Below are the code and all the weights of a small trained network. Each question names an input and a class and asks about switching units off, where a switched-off unit gives its printed mean instead of its output.

import numpy as np


def w(rows, s, z=0):
    codes = np.array(rows[::2]) - 128.0
    scale = np.full(codes.shape[1], s)
    scale[-1] = z or s
    return codes * scale


def norm(h):
    return h / np.sqrt((h * h).mean(-1, keepdims=True) + 1e-5)


def f(y):
    return y / 2 * (1 + np.tanh(0.7978845608 * (y + 0.044715 * y**3)))


def log_softmax(a):
    a = a - a.max(-1, keepdims=True)
    return a - np.log(np.exp(a).sum(-1, keepdims=True))


def net(x, mask):
    res = np.array(x, float).reshape(1, 2) / 4 @ E
    u = 0
    for l in range(3):
        y = f(norm(res) @ A[l][:, :-1].T + A[l][:, -1])
        res = res + np.where(mask[u : u + 12], y, B[l][:, -1]) @ B[l][:, :-1]
        u += 12
    return log_softmax(norm(res)[-1] @ U[:, :-1].T + U[:, -1])


A, B = {}, {}
E = w([
[139,108,184,252],'x0',
[119,105,190,103],'x1',
],0.011)
A[0] = w([
[128,100,186,90,127],'0.n0',
[90,200,121,56,115],'0.n1',
[185,111,120,118,113],'0.n2',
[119,206,59,172,108],'0.n3',
[175,154,123,95,84],'0.n4',
[82,159,182,166,103],'0.n5',
[176,153,115,86,56],'0.n6',
[187,117,159,199,52],'0.n7',
[145,95,181,65,103],'0.n8',
[203,207,78,179,136],'0.n9',
[88,124,113,115,85],'0.n10',
[190,193,4,104,254],'0.n11',
],0.012,0.0044)
B[0] = w([
[41,153,152,254,162],'0.n0',
[147,15,120,78,190],'0.n1',
[117,109,135,118,125],'0.n2',
[105,216,132,228,175],'0.n3',
[131,58,143,82,133],'0.n4',
[205,168,104,56,158],'0.n5',
[134,87,124,80,138],'0.n6',
[133,92,75,72,181],'0.n7',
[80,144,206,134,165],'0.n8',
[33,195,85,190,182],'0.n9',
[124,105,117,115,125],'0.n10',
[187,246,139,185,254],'0.n11',
],0.0075,0.0097)
A[1] = w([
[228,235,79,43,19],'1.n0',
[145,167,48,216,117],'1.n1',
[135,31,129,41,100],'1.n2',
[125,147,31,37,183],'1.n3',
[179,138,120,118,99],'1.n4',
[213,161,50,117,125],'1.n5',
[75,237,180,166,2],'1.n6',
[157,91,4,88,131],'1.n7',
[124,96,153,231,80],'1.n8',
[255,54,154,162,164],'1.n9',
[130,86,84,91,77],'1.n10',
[82,4,101,187,142],'1.n11',
],0.0075,0.0032)
B[1] = w([
[165,56,90,112,222],'1.n0',
[63,83,134,91,253],'1.n1',
[70,193,111,87,159],'1.n2',
[217,182,140,254,195],'1.n3',
[171,122,160,136,133],'1.n4',
[113,71,204,152,210],'1.n5',
[143,147,161,156,184],'1.n6',
[155,134,144,212,160],'1.n7',
[148,131,133,87,198],'1.n8',
[198,108,114,49,191],'1.n9',
[161,168,161,127,111],'1.n10',
[120,124,80,64,155],'1.n11',
],0.0078,0.0043)
A[2] = w([
[251,86,130,121,39],'2.n0',
[67,51,152,203,67],'2.n1',
[57,111,109,169,1],'2.n2',
[129,220,168,117,69],'2.n3',
[110,87,99,184,70],'2.n4',
[121,93,54,237,104],'2.n5',
[154,113,164,87,210],'2.n6',
[209,145,128,152,64],'2.n7',
[187,199,161,63,68],'2.n8',
[116,213,201,137,126],'2.n9',
[102,103,82,55,143],'2.n10',
[186,123,34,128,122],'2.n11',
],0.011,0.0031)
B[2] = w([
[214,19,182,178,253],'2.n0',
[117,83,4,97,178],'2.n1',
[179,70,114,83,150],'2.n2',
[108,144,11,183,164],'2.n3',
[99,62,116,86,139],'2.n4',
[86,70,255,44,224],'2.n5',
[161,158,75,170,196],'2.n6',
[129,56,163,81,194],'2.n7',
[136,147,59,139,181],'2.n8',
[136,140,108,224,203],'2.n9',
[220,179,181,124,145],'2.n10',
[84,95,171,176,196],'2.n11',
],0.0088,0.0056)
U = w([
[109,107,41,111,21],'0',
[80,204,195,19,121],'1',
[222,217,48,59,87],'2',
[56,215,146,248,176],'3',
[19,14,161,98,169],'4',
[240,42,153,165,193],'5',
[117,123,94,111,2],'6',
],0.018,0.0091)

Each question gives the input, the list of numbers given to net, and the class t.
The units are the neurons (one row each of A and B). Each row of codes is followed by its name. A weight is (code - 128) times the scale printed after its matrix; where a second scale follows, it is the last column's (A, B and U).
mask holds one flag per neuron, layer by layer. A switched-off neuron (its flag False) gives its mean, the last column of its row in B, instead of its output. The means were averaged over made-up inputs and are rounded, as every weight is.
A unit's drop is (log p(t) with every unit on - log p(t) with that unit switched off) / (log p(t) with every unit on - log p(t) with every unit switched off).
most important unit: the unit with the biggest drop
top k neurons: the k neurons with the biggest drops, biggest first
top k neurons in layer l: the k neurons of layer l with the biggest drops, biggest first
drop when u is switched off: that unit's drop, to one decimal
input [4,-3], class 4: most important unit	0.n11
input [-5,-6], class 5: top 4 neurons	(0.n0; 0.n1; 1.n0; 0.n8)
input [-2,3], class 1: top 2 neurons	(0.n11; 0.n1)
input [2,4], class 3: top 2 neurons	(0.n1; 0.n0)
input [-4,4], class 1: top 2 neurons	(0.n1; 0.n8)
input [-8,7], class 2: top 3 neurons in layer 1	(1.n3; 1.n1; 1.n5)
input [-4,2], class 2: top 3 neurons	(1.n2; 0.n8; 0.n9)
input [-6,-8], class 3: top 3 neurons	(0.n11; 0.n3; 0.n9)
input [1,-1], class 4: top 3 neurons in layer 0	(0.n11; 0.n7; 0.n8)
input [-6,3], class 2: top 3 neurons in layer 0	(0.n8; 0.n9; 0.n5)
input [3,7], class 3: top 3 neurons	(0.n1; 0.n0; 2.n0)
input [-2,6], class 4: top 2 neurons in layer 0	(0.n11; 0.n0)
input [-2,1], class 2: top 2 neurons	(1.n2; 0.n1)
input [6,-2], class 4: top 2 neurons in layer 0	(0.n1; 0.n9)
input [-6,4], class 2: most important unit	0.n9
input [-5,3], class 2: top 2 neurons	(1.n2; 0.n9)
input [0,0], class 0: top 4 neurons	(0.n1; 0.n5; 0.n7; 0.n8)
input [8,-8], class 4: top 2 neurons	(0.n11; 2.n5)
input [-7,5], class 2: top 2 neurons in layer 1	(1.n3; 1.n1)
input [5,-4], class 4: top neuron	(0.n11)
input [-4,-8], class 3: drop when 0.n11 is switched off	0.7
input [7,-2], class 4: drop when 0.n1 is switched off	0.7
input [2,5], class 3: drop when 0.n1 is switched off	0.3
